[128 129 127 128 129 126 126 172 133 130 139 150 155 164 169 168 169 172
 173 170 170 170 172 172 171 171 170 172 171 170] : gula
[128 129 130 132 138 149 157 168 169 167 170 173 173 171 169 174 169 172
 169 170 170 170 172 172 171 171 170 171 171 171] : vev
[128 127 127 128 129 126 126 129 127 124 127 126 131 128 133 138 146 157
 164 171 170 170 172 172 171 171 170 170 171 172] : lipaz
[129 129 127 128 129 126 126 129 127 130 127 126 126 128 127 126 129 126
 126 129 131 127 129 130 133 127 155 163 167 169] : linu
[128 129 127 128 129 126 126 129 133 130 139 150 155 164 169 168 169 172
 173 170 170 170 172 172 171 171 170 172 171 171] : Pap
find: [128 129 127 128 129 126 126 129 133 130 139 150 155 164 169 168 169 172
 173 170 170 170 172 172 171 171 170 172 171 171]	Pap
find: [128 127 127 128 129 126 126 129 127 124 127 126 131 128 133 138 146 157
 164 171 170 170 172 172 171 171 170 170 171 172]	lipaz
gone vev: [170 169 170 171 171 128 132 174 170 171 172 168 170 171 169 173 169 169
 138 173 172 157 130 170 129 167 172 171 171]	[149]
find: [129 129 127 128 129 126 126 129 127 130 127 126 126 128 127 126 129 126
 126 129 131 127 129 130 133 127 155 163 167 169]	linu

[125 133  95 134 111 142  99 132]  Zome
[121 125 135 140  97 137 102 120]  Gez
[124 149 122 143 127 150 101 135]  ravu
[113 134  95 134 134 125 134 124]  mol
[125 125 100 129  96 148 101 121]  zatak
[ 95 138  98 135 112 146  98 137]  Firi
[107 117 127 134  97 138 102 113]  pas
[124 151 122 143 127 150 101 150]  Dar
[ 97 121 143 138  99 143 105 117]  kamob
[131 148  98 136 133 143 103 149]  dip
[130 138 103 136 113 153 100 136]  Tir
[128 155 132 140 163 124 125 156]  labi
tail: [133  95 134]	[111 142  99 132]
tail: [134 134 125 134]	[124]
gone zatak: [100 125 101 129 148 125  96]	[121]
tail: [ 97 138]	[102 113]
gone Gez: [135 140 125  97 137 121 102]	[120]
gone ravu: [122 101 127 135 149 124 143]	[150]
at: [122 143 127 150 101 135]	ravu, 3

[146 129 137 182 106 182 133]  buzu
[ 81 118  92 134 106 132 132]  zega
[116 127 113 131 106 159 151]  dun
[116 113 127 131 121 159 151]  zalim
[123 122 157 123 109 123 114]  Sif
dup Sif: 	[123]
tail: [113 127]	[131 121 159 151]
at: [113 127]	zalim, 2
dup buzu: 	[182]

[ 99 145 124 140] : Takud
[ 87 142 119 130] : gikit
[ 99 145 132 112] : bir
[133 112 106  96] : Rudip
[135 135 119 154] : Geda
[115 144 118 115] : fir
[ 88 142 115 117] : Rotak
tail: [ 88 142]	[115 117]
tail: [135 135]	[119 154]
dup Geda: 	[135]

[131 128 134 134 129 143 124 125 134 135 132 143 122 143 112 122 129 119
 136 101 125 127 134 116 142 124 139 114 110 140 115 124  96 117 125] = lagur
[129 128 137 134 130 145 122 125 135 136 134 135 123 136 112 125 128 134
 137 125 125 126 140 117 141 124 137 111 111 142 116 123 117 125 126] = Faf
[121 127 137 126 131 126 128 131 127 126 126  94 135 108 140 144 125 171
 127 130 131 124 138 138 116 128 116 134 144 124 139 128 160 150 132] = nofig
gone Faf: [134 123 145 126 142 125 137 122 117 125 111 135 137 136 128 134 125 130
 129 134 141 112 140 125 111 136 126 137 117 128 116 125 123 135]	[124]
tail: [143 122]	[143 112 122 129 119 136 101 125 127 134 116 142 124 139 114 110 140 115
 124  96 117 125]
gone Faf: [124 123 140 126 129 137 137 123 122 142 137 125 126 128 136 125 135 125
 111 136 111 134 117 130 134 128 134 141 125 145 117 135 125 112]	[116]

[129 140 139 118 114 116 144 141 125 127 116 135 114 124 119 135 113 128
 126 128 128 121 126 118 125 118 121 125 133 119 109 152 135 132 129 110
 136 110 136 146 126 120 132 141 111 126 131 119 120 113 115 111 123 125
 127 141] : fek
[121 139 146 157 147 139 118 113 137 138 135 124 124 146 105 136 142 122
 136 127 135 131 133 144 124 144 127 144 138 136 138 120 124 122 139 130
 133 135 102 107 112 110 125 145 130 121 116 145 154 121 153 125 142 127
 117 139] : pip
[127 128 119 133 152 134 128 112 123 119 132 130 132 140 127 115 129 128
 129 130 126 141 121 129 126 129 112 132 124 137 144 137 125 127 131 137
 121 137 116 122 113 128 128 145 142 133 131 148 122 120 140 129 128  99
 129 130] : bimu
[129 133 132 122 123 123 135 133 126 104 114 138 105 134 127 130 120 128
 128 129 128 126 127 124 127 124 124 126 130 125 120 138 131 129 128 121
 131 121 132 136 127 124 129 134 122 127 129 124 124 121 123 122 125 126
 129 133] : nuna
[127 143 146 123 112 116 142 143 129 132 116 134 111 125 114 143 114 126
 128 128 130 119 129 122 124 120 124 127 138 119 105 149 135 131 132 108
 141 110 134 143 127 115 133 140 107 121 128 112 128 111 117 110 126 133
 125 143] : tizu
[129 128 124 126 132 127 130 126 126 124 127 129 128 129 128 124 125 129
 127 127 127 131 125 125 128 125 123 126 127 129 129 134 129 130 127 127
 127 128 128 130 126 129 128 134 130 130 130 134 121 124 128 127 127 120
 128 128] : Zov
[128 127 117 126 146 131 132 118 122 118 128 131 131 135 129 116 124 130
 129 130 124 140 121 124 124 125 113 127 124 135 138 140 128 129 130 133
 123 132 123 126 117 130 129 143 139 134 134 147 117 120 134 128 125 102
 130 129] : veg
[124 150 159 129 106 114 142 147 133 138 114 134 105 127 104 152 115 124
 130 127 134 114 133 125 123 122 126 132 145 116  99 150 135 130 134 101
 146 104 131 142 127 106 133 144  98 114 124 104 138 107 119 105 131 140
 121 149] : mal
[130 134 130 119 121 120 138 134 125 124 122 133 121 127 125 130 116 129
 125 128 128 126 125 120 126 121 121 124 129 124 118 144 132 131 129 119
 132 118 134 139 127 125 130 136 120 128 133 126 119 118 119 120 123 122
 129 135] : noto
[120 137 144 159 153 142 115 107 137 136 138 124 126 149 106 131 145 122
 134 127 133 134 130 146 123 145 123 144 138 139 143 121 123 122 139 134
 131 138  98 103 110 111 126 148 134 122 117 132 154 121 157 127 142 120
 118 138] : kete
[123 131 127 145 157 140 120 107 129 125 136 125 132 145 119 121 138 125
 132 129 129 141 125 136 123 139 116 138 129 139 147 128 124 124 135 139
 123 140 106 111 110 122 127 147 143 130 125 144 136 121 151 130 135 106
 124 132] : tob
[119 150 168 153 121 129 126 132 141 147 125 126 109 138  93 155 134 119
 135 125 138 117 138 142 123 141 131 144 150 125 114 129 130 124 141 109
 146 117 110 119 120  99 130 144 105 112 113 104 162 112 141 111 141 148
 113 150] : dopu
gone tob: [144 110 132 127 143 136 116 147 151 130 129 132 140 139 141 132 124 123
 139 145 125 119 130 128 135 106 111 145 147 125 122 135 125 138 124 136
 125 121 123 127 124 129 121 129 136 123 125 157 139 106 120 140 138 131
 129]	[107]
at: [138 114 134 105 127 104]	mal, 10

[161 113 117 154 147 130] = pidup
[161 161 154 147 117 132] = dese
[162 161 154 120 106 105] = teni
[ 98 147 101 170 110 114] = kimo
at: [161 161 154 147 117]	dese, 1
gone kimo: [147 110 114  98 170]	[101]
at: [101 170]	kimo, 3
gone teni: [106 154 105 162 161]	[120]
dup dese: 	[161]
tail: [161 161 154]	[147 117 132]

[122 111 147 130 109 125 130 109 145 118] -> Tarum
[144 135 122 118 120 127 137 127 127 134] -> Nomor
[122 111 147 130 109 125 137 126 145 108] -> tol
tail: [120 127]	[137 127 127 134]
tail: [137 127]	[127 134]
gone tol: [108 126 122 125 130 145 137 111 147]	[109]
dup Nomor: 	[127]

[107 134  81 115 131 139 102 149 104 155 140  80 100 140 136 157 139 107
 149] -> parof
[118 110 157 115 130 119 144 124 133 128 137 119 139 132  88 118 142 132
 167] -> Suvam
[ 99 142 125  85 112 145 175 120 132 148 170 163 144  95 141 139 172 125
 153] -> ver
dup ver: 	[125]
gone parof: [107 136 102 155 157 115 107 140 104 100 134 131  81 139 149 139 149 140]	[80]
at: [139 102 149 104 155 140]	parof, 6
tail: [115 130]	[119 144 124 133 128 137 119 139 132  88 118 142 132 167]

